Below are the code and all the weights of a small trained network. Each question names an input and a target symbol and asks about switching units off, where a switched-off unit gives its printed mean instead of its output.

import numpy as np


def w(rows, s, z=0):
    codes = np.array(rows[::2]) - 128.0
    scale = np.full(codes.shape[1], s)
    scale[-1] = z or s
    return codes * scale


def norm(h):
    return h / np.sqrt((h * h).mean(-1, keepdims=True) + 1e-5)


def f(y):
    return np.maximum(y, 0)


def softmax(a):
    e = np.exp(a - a.max(-1, keepdims=True))
    return e / e.sum(-1, keepdims=True)


def log_softmax(a):
    a = a - a.max(-1, keepdims=True)
    return a - np.log(np.exp(a).sum(-1, keepdims=True))


def net(x, mask):
    ids = ['αθλξπω'.index(c) for c in x.split()]
    T = len(ids)
    res = E[ids] + P[:T]
    u = 0
    for l in range(2):
        q, k, v = (norm(res) @ M[l].T for M in (Q, K, V))
        z = softmax(np.where(np.tri(T) > 0, q @ k.T / 2**0.5, -1e9)) @ v
        res = res + np.where(mask[u], z, O[l][:, -1]) @ O[l][:, :-1]
        u += 1
        y = f(norm(res) @ A[l][:, :-1].T + A[l][:, -1])
        res = res + np.where(mask[u : u + 8], y, B[l][:, -1]) @ B[l][:, :-1]
        u += 8
    return log_softmax(norm(res)[-1] @ U[:, :-1].T + U[:, -1])


Q, K, V, O, A, B = {}, {}, {}, {}, {}, {}
E = w([
[109,221,169,106,156,121,130,36,155,162],'α',
[70,155,206,80,149,107,155,98,68,63],'θ',
[58,101,121,143,176,12,63,187,177,162],'λ',
[23,251,156,109,93,95,169,119,148,148],'ξ',
[149,199,94,74,32,90,74,115,113,126],'π',
[83,183,208,125,57,161,125,154,186,164],'ω',
],0.0026)
P = w([
[193,81,147,83,148,119,104,88,254,37],'0',
[139,78,126,64,125,119,95,94,246,63],'1',
[129,73,144,57,111,121,97,104,221,76],'2',
[119,85,153,51,112,126,97,114,194,97],'3',
[112,95,158,55,107,131,102,122,173,113],'4',
[110,102,162,60,106,138,103,127,151,128],'5',
[107,103,164,65,99,138,109,139,136,143],'6',
[111,106,164,69,100,145,111,143,118,153],'7',
[110,109,162,81,99,150,113,150,102,166],'8',
[111,111,161,100,101,153,116,154,88,174],'9',
[113,111,159,114,104,156,118,158,77,183],'10',
[117,109,155,133,106,158,120,164,63,189],'11',
[116,114,158,148,102,158,119,165,49,192],'12',
[110,113,153,161,104,161,122,169,39,199],'13',
],0.002)
Q[0] = w([
[163,80,83,144,156,101,96,143,166,86],'L0H0',
[53,114,179,105,183,36,2,164,153,170],'L0H0',
],0.0047)
K[0] = w([
[131,204,134,68,50,182,169,101,87,151],'L0H0',
[76,111,107,215,54,133,91,227,34,254],'L0H0',
],0.0037)
V[0] = w([
[137,3,69,200,250,8,29,205,196,123],'L0H0',
[196,117,105,97,87,103,132,37,95,84],'L0H0',
],0.0019)
O[0] = w([
[113,196,253,250,165,95,51,207,13,172,249],'L0H0',
[162,228,63,102,129,163,204,120,104,97,2],'L0H0',
],0.0022,0.0004)
A[0] = w([
[85,94,113,115,169,96,189,123,113,56,158],'L0N0',
[139,164,99,88,135,132,151,72,145,140,99],'L0N1',
[99,157,157,145,121,87,106,142,145,189,115],'L0N2',
[127,18,49,72,129,231,252,119,112,21,1],'L0N3',
[67,123,146,130,85,127,132,166,91,108,157],'L0N4',
[110,119,39,71,139,222,219,51,191,127,119],'L0N5',
[127,119,76,99,61,94,147,152,150,117,117],'L0N6',
[198,122,141,211,180,125,51,198,149,121,167],'L0N7',
],0.0034,0.0029)
B[0] = w([
[127,168,94,94,95,142,163,87,175,163,181],'L0N0',
[71,69,139,74,143,145,206,194,137,110,199],'L0N1',
[125,86,114,92,130,90,151,96,109,86,232],'L0N2',
[172,5,176,56,77,189,118,32,81,25,153],'L0N3',
[188,84,110,113,149,110,137,85,158,163,227],'L0N4',
[176,137,189,252,130,46,53,65,61,142,252],'L0N5',
[104,176,168,118,160,110,192,64,114,144,165],'L0N6',
[139,178,110,65,85,158,196,40,126,111,180],'L0N7',
],0.0034,0.0029)
Q[1] = w([
[44,154,220,15,224,30,204,5,41,230],'L1H0',
[66,197,182,3,64,18,159,13,64,219],'L1H0',
],0.0047)
K[1] = w([
[135,92,89,130,85,146,188,147,19,254],'L1H0',
[153,79,142,179,58,168,147,166,46,249],'L1H0',
],0.0047)
V[1] = w([
[160,152,174,183,177,245,143,160,120,135],'L1H0',
[252,119,157,153,37,112,61,61,122,128],'L1H0',
],0.0026)
O[1] = w([
[43,136,245,4,113,26,110,101,142,202,1],'L1H0',
[187,195,178,111,92,239,137,230,119,216,234],'L1H0',
],0.0031,0.0032)
A[1] = w([
[189,131,164,158,136,220,60,83,114,162,87],'L1N0',
[172,117,125,94,129,167,189,86,170,114,23],'L1N1',
[157,112,164,155,115,207,119,181,125,127,74],'L1N2',
[90,94,158,80,78,201,166,208,252,176,95],'L1N3',
[130,77,65,188,162,167,135,89,152,38,71],'L1N4',
[92,174,69,63,96,170,160,155,172,155,57],'L1N5',
[183,147,52,143,121,167,141,140,157,109,34],'L1N6',
[109,138,71,134,163,209,193,167,158,105,3],'L1N7',
],0.0036,0.0023)
B[1] = w([
[145,75,75,178,141,95,53,152,157,91,253],'L1N0',
[106,169,118,196,133,87,111,155,147,186,168],'L1N1',
[70,140,153,50,113,127,202,98,117,137,168],'L1N2',
[97,124,238,38,103,121,95,184,204,255,169],'L1N3',
[66,16,85,88,104,76,126,199,91,146,149],'L1N4',
[94,65,190,99,91,180,70,218,214,168,141],'L1N5',
[145,197,74,135,117,163,172,178,36,109,144],'L1N6',
[227,232,83,40,48,202,141,177,87,71,132],'L1N7',
],0.0039,0.0038)
U = w([
[232,98,123,236,225,92,23,147,155,136,4],'α',
[186,33,191,25,146,225,181,20,90,22,246],'θ',
[43,31,41,142,93,33,133,173,122,133,147],'λ',
[73,221,143,162,104,103,253,44,139,132,233],'ξ',
[209,200,40,98,69,211,135,214,66,102,114],'π',
[86,91,207,67,65,174,78,188,203,220,2],'ω',
],0.005,0.00074)

Each question gives the input, a string of symbols that net reads in full, and the target symbol t.
The units are the heads (2 rows each of Q, K, V and O) and the neurons (one row each of A and B). Each row of codes is followed by its name. A weight is (code - 128) times the scale printed after its matrix; where a second scale follows, it is the last column's (O, A, B and U).
mask holds one flag per unit, layer by layer, with each layer's heads first. A switched-off unit (its flag False) gives its mean, the last column of its rows in O or B, instead of its output. The means were averaged over made-up inputs and are rounded, as every weight is.
A unit's drop is (log p(t) with every unit on - log p(t) with that unit switched off) / (log p(t) with every unit on - log p(t) with every unit switched off).
The circuit of an input: a set's keep is (log p(t) with only the set's units on - log p(t) with every unit switched off) / (log p(t) with every unit on - log p(t) with every unit switched off). Starting from the 12 units with the biggest drops (on a tie, the unit counted first), units are removed one at a time, each time the one whose removal leaves the highest keep (on an exact tie, the one counted first), for as long as the keep stays at least 0.8.
units of the circuit, in order: the units of the circuit, biggest drop first
most important unit: the unit with the biggest drop
top k neurons: the k neurons with the biggest drops, biggest first
k most important neurons of layer l: the k neurons of layer l with the biggest drops, biggest first
input ξ π λ θ α α θ, target ξ: most important unit	L0N5
input ω θ θ ω α θ α α λ π α ω θ α, target ω: top 4 neurons	(L0N1; L0N4; L0N5; L0N6)
input α π ξ ω λ ξ, target π: top 4 neurons	(L0N2; L0N5; L1N7; L0N1)
input π ω λ ω π, target ω: top 2 neurons	(L0N5; L1N5)
input α α θ α λ π ξ θ, target π: 2 most important neurons of layer 0	(L0N2; L0N0)
input α α α ω ξ ω α λ, target ω: top 3 neurons	(L0N5; L0N7; L1N3)
input α α α θ ξ π ξ λ θ, target λ: 3 most important neurons of layer 0	(L0N4; L0N6; L0N5)
input α π α ξ ω θ λ α α α, target θ: units of the circuit, in order	(L0N5; L1H0; L0N2)
input ω α ξ α π λ θ, target π: top 2 neurons	(L0N5; L0N0)
input λ π α ω α θ α ω θ ξ π ξ, target π: top 2 neurons	(L0N2; L1N7)
input λ π θ α α ξ, target λ: 3 most important neurons of layer 0	(L0N5; L0N2; L0N7)
input π λ α θ α ω α α ξ ω ω ξ ξ, target ω: units of the circuit, in order	(L1N5; L0N5)
input π λ α θ α α θ ω α α α θ α, target ξ: units of the circuit, in order	(L1H0; L0N5; L1N3)
input ω α λ ξ α ξ, target λ: units of the circuit, in order	(L1H0; L1N4; L0N2)
input λ λ α, target α: units of the circuit, in order	(L0H0)
input ω ω ξ ω ξ λ θ, target λ: units of the circuit, in order	(L1H0; L0N5; L1N4)
input α π θ π α θ α α λ ξ π ω ω ξ, target ω: units of the circuit, in order	(L0N5; L1N5)
input ω θ α ξ α θ π θ λ, target π: units of the circuit, in order	(L0N7; L1H0; L1N6)
input α ξ θ π λ, target π: top 2 neurons	(L0N7; L0N5)
input λ π ξ α, target π: most important unit	L0H0
input θ θ λ α ξ ξ α α θ α, target ξ: top 3 neurons	(L0N5; L1N0; L0N1)
input ξ α ω α ξ π ω ω α θ λ θ, target α: 3 most important neurons of layer 0	(L0N4; L0N1; L0N2)
input λ α ω π θ, target ω: top 3 neurons	(L0N0; L0N5; L1N5)
input α θ α α, target α: top 2 neurons	(L0N5; L1N0)
input α λ θ α π α α, target π: 3 most important neurons of layer 0	(L0N5; L0N2; L0N4)
input θ λ θ, target α: 2 most important neurons of layer 1	(L1N1; L1N3)
